Here is a tiny trained network, its code and every weight. The questions are about switching its units off for an input and a class, where a switched-off unit gives its printed mean instead of its output.

import numpy as np


def w(rows, s, z=0):
    codes = np.array(rows[::2]) - 128.0
    scale = np.full(codes.shape[1], s)
    scale[-1] = z or s
    return codes * scale


def norm(h):
    return h / np.sqrt((h * h).mean(-1, keepdims=True) + 1e-5)


def f(y):
    return y / 2 * (1 + np.tanh(0.7978845608 * (y + 0.044715 * y**3)))


def log_softmax(a):
    a = a - a.max(-1, keepdims=True)
    return a - np.log(np.exp(a).sum(-1, keepdims=True))


def net(x, mask):
    res = np.array(x, float).reshape(1, 8) / 4 @ E
    u = 0
    for l in range(2):
        y = f(norm(res) @ A[l][:, :-1].T + A[l][:, -1])
        res = res + np.where(mask[u : u + 6], y, B[l][:, -1]) @ B[l][:, :-1]
        u += 6
    return log_softmax(norm(res)[-1] @ U[:, :-1].T + U[:, -1])


A, B = {}, {}
E = w([
[135,135,190,137,194,76,105,194],'x0',
[121,122,35,146,108,15,157,115],'x1',
[251,185,139,34,94,92,138,133],'x2',
[43,230,50,209,126,113,131,67],'x3',
[88,95,74,100,97,210,175,116],'x4',
[85,146,139,63,231,64,182,170],'x5',
[155,178,200,116,175,163,145,22],'x6',
[41,3,123,142,59,96,63,85],'x7',
],0.0051)
A[0] = w([
[117,186,215,136,174,51,124,68,166],'0.n0',
[117,126,145,6,244,98,193,151,103],'0.n1',
[38,162,39,223,167,92,137,92,21],'0.n2',
[107,198,163,189,181,74,83,193,87],'0.n3',
[89,97,148,164,135,225,125,83,69],'0.n4',
[107,74,185,176,157,133,103,71,3],'0.n5',
],0.012,0.0051)
B[0] = w([
[229,162,18,65,132,173,88,187,239],'0.n0',
[105,59,189,60,86,89,99,245,254],'0.n1',
[65,57,155,254,141,10,252,75,231],'0.n2',
[131,86,236,110,154,122,195,194,208],'0.n3',
[65,83,181,141,102,248,112,145,215],'0.n4',
[201,162,99,125,108,234,69,85,175],'0.n5',
],0.0095,0.0067)
A[1] = w([
[52,127,112,186,125,36,89,97,4],'1.n0',
[94,61,130,135,128,7,73,73,46],'1.n1',
[189,164,202,221,227,122,97,187,113],'1.n2',
[120,41,137,109,111,135,151,244,152],'1.n3',
[75,46,91,148,42,62,41,150,145],'1.n4',
[76,129,75,28,208,74,98,58,43],'1.n5',
],0.012,0.0022)
B[1] = w([
[45,216,97,174,201,45,135,93,158],'1.n0',
[142,93,191,187,114,128,253,68,161],'1.n1',
[158,105,76,5,83,40,109,140,164],'1.n2',
[106,155,152,83,137,76,65,201,249],'1.n3',
[182,100,173,93,153,44,183,167,194],'1.n4',
[152,119,222,41,1,139,206,173,125],'1.n5',
],0.0085,0.014)
U = w([
[78,105,135,159,114,251,84,107,29],'0',
[137,116,151,66,133,89,98,222,254],'1',
[73,111,120,211,144,69,200,96,132],'2',
[202,192,54,112,122,159,98,89,9],'3',
],0.011,0.0023)

Each question gives the input, the list of numbers given to net, and the class t.
The units are the neurons (one row each of A and B). Each row of codes is followed by its name. A weight is (code - 128) times the scale printed after its matrix; where a second scale follows, it is the last column's (A, B and U).
mask holds one flag per neuron, layer by layer. A switched-off neuron (its flag False) gives its mean, the last column of its row in B, instead of its output. The means were averaged over made-up inputs and are rounded, as every weight is.
A unit's drop is (log p(t) with every unit on - log p(t) with that unit switched off) / (log p(t) with every unit on - log p(t) with every unit switched off).
The circuit of an input: a set's keep is (log p(t) with only the set's units on - log p(t) with every unit switched off) / (log p(t) with every unit on - log p(t) with every unit switched off). Starting from all 12 units, units are removed one at a time, each time the one whose removal leaves the highest keep (on an exact tie, the one counted first), for as long as the keep stays at least 0.8.
units of the circuit, in order: the units of the circuit, biggest drop first
top k neurons: the k neurons with the biggest drops, biggest first
k most important neurons of layer l: the k neurons of layer l with the biggest drops, biggest first
input [6,1,7,-1,2,0,-5,8], class 2: units of the circuit, in order	(0.n0; 1.n1)
input [6,-4,-6,4,5,-2,-6,3], class 2: units of the circuit, in order	(0.n2)
input [8,-8,-7,-2,0,4,6,7], class 0: units of the circuit, in order	(0.n5; 0.n4)
input [-1,4,6,-6,7,-7,2,-5], class 3: units of the circuit, in order	(0.n1; 1.n3; 0.n3)
input [2,-1,-6,-8,-1,-7,0,7], class 0: top 2 neurons	(0.n5; 0.n1)
input [-3,-7,-1,-2,-4,-7,5,-6], class 0: units of the circuit, in order	(0.n4; 1.n4)
input [4,-6,-8,-4,0,2,1,0], class 0: units of the circuit, in order	(0.n4; 0.n5)
input [2,-2,-5,-6,-1,-6,6,-6], class 0: units of the circuit, in order	(0.n4; 0.n1; 1.n4)
input [-3,7,5,-2,4,-2,1,-6], class 3: units of the circuit, in order	(0.n3; 0.n4; 1.n4)
input [-8,0,3,-3,-8,-1,3,-1], class 3: top 2 neurons	(0.n1; 1.n3)
input [0,-7,-8,-4,-7,0,8,2], class 0: top 2 neurons	(0.n4; 0.n5)
input [-3,-8,6,-3,4,0,5,4], class 0: top 2 neurons	(0.n1; 1.n4)
input [-8,6,8,-1,1,-4,-1,-8], class 3: 2 most important neurons of layer 0	(0.n1; 0.n2)
input [-8,-1,-5,-8,8,-2,-3,3], class 0: top 2 neurons	(0.n4; 0.n1)
input [6,3,-2,5,5,5,3,-1], class 2: top 2 neurons	(0.n2; 1.n1)
input [3,-6,-2,-1,7,-4,-3,-1], class 0: top 2 neurons	(0.n1; 0.n4)
input [1,1,7,8,3,5,7,8], class 2: top 2 neurons	(0.n2; 1.n3)
input [4,0,2,3,-3,-5,-7,5], class 2: 2 most important neurons of layer 1	(1.n1; 1.n0)
input [3,3,7,1,4,-4,7,-4], class 3: top neuron	(1.n3)
input [0,-7,5,7,2,-5,-8,-5], class 3: top 3 neurons	(0.n1; 1.n3; 0.n4)
input [8,-2,5,1,7,-8,7,-5], class 3: 2 most important neurons of layer 0	(0.n1; 0.n3)
input [2,4,-7,-2,0,6,-4,4], class 2: most important neuron of layer 0	(0.n2)
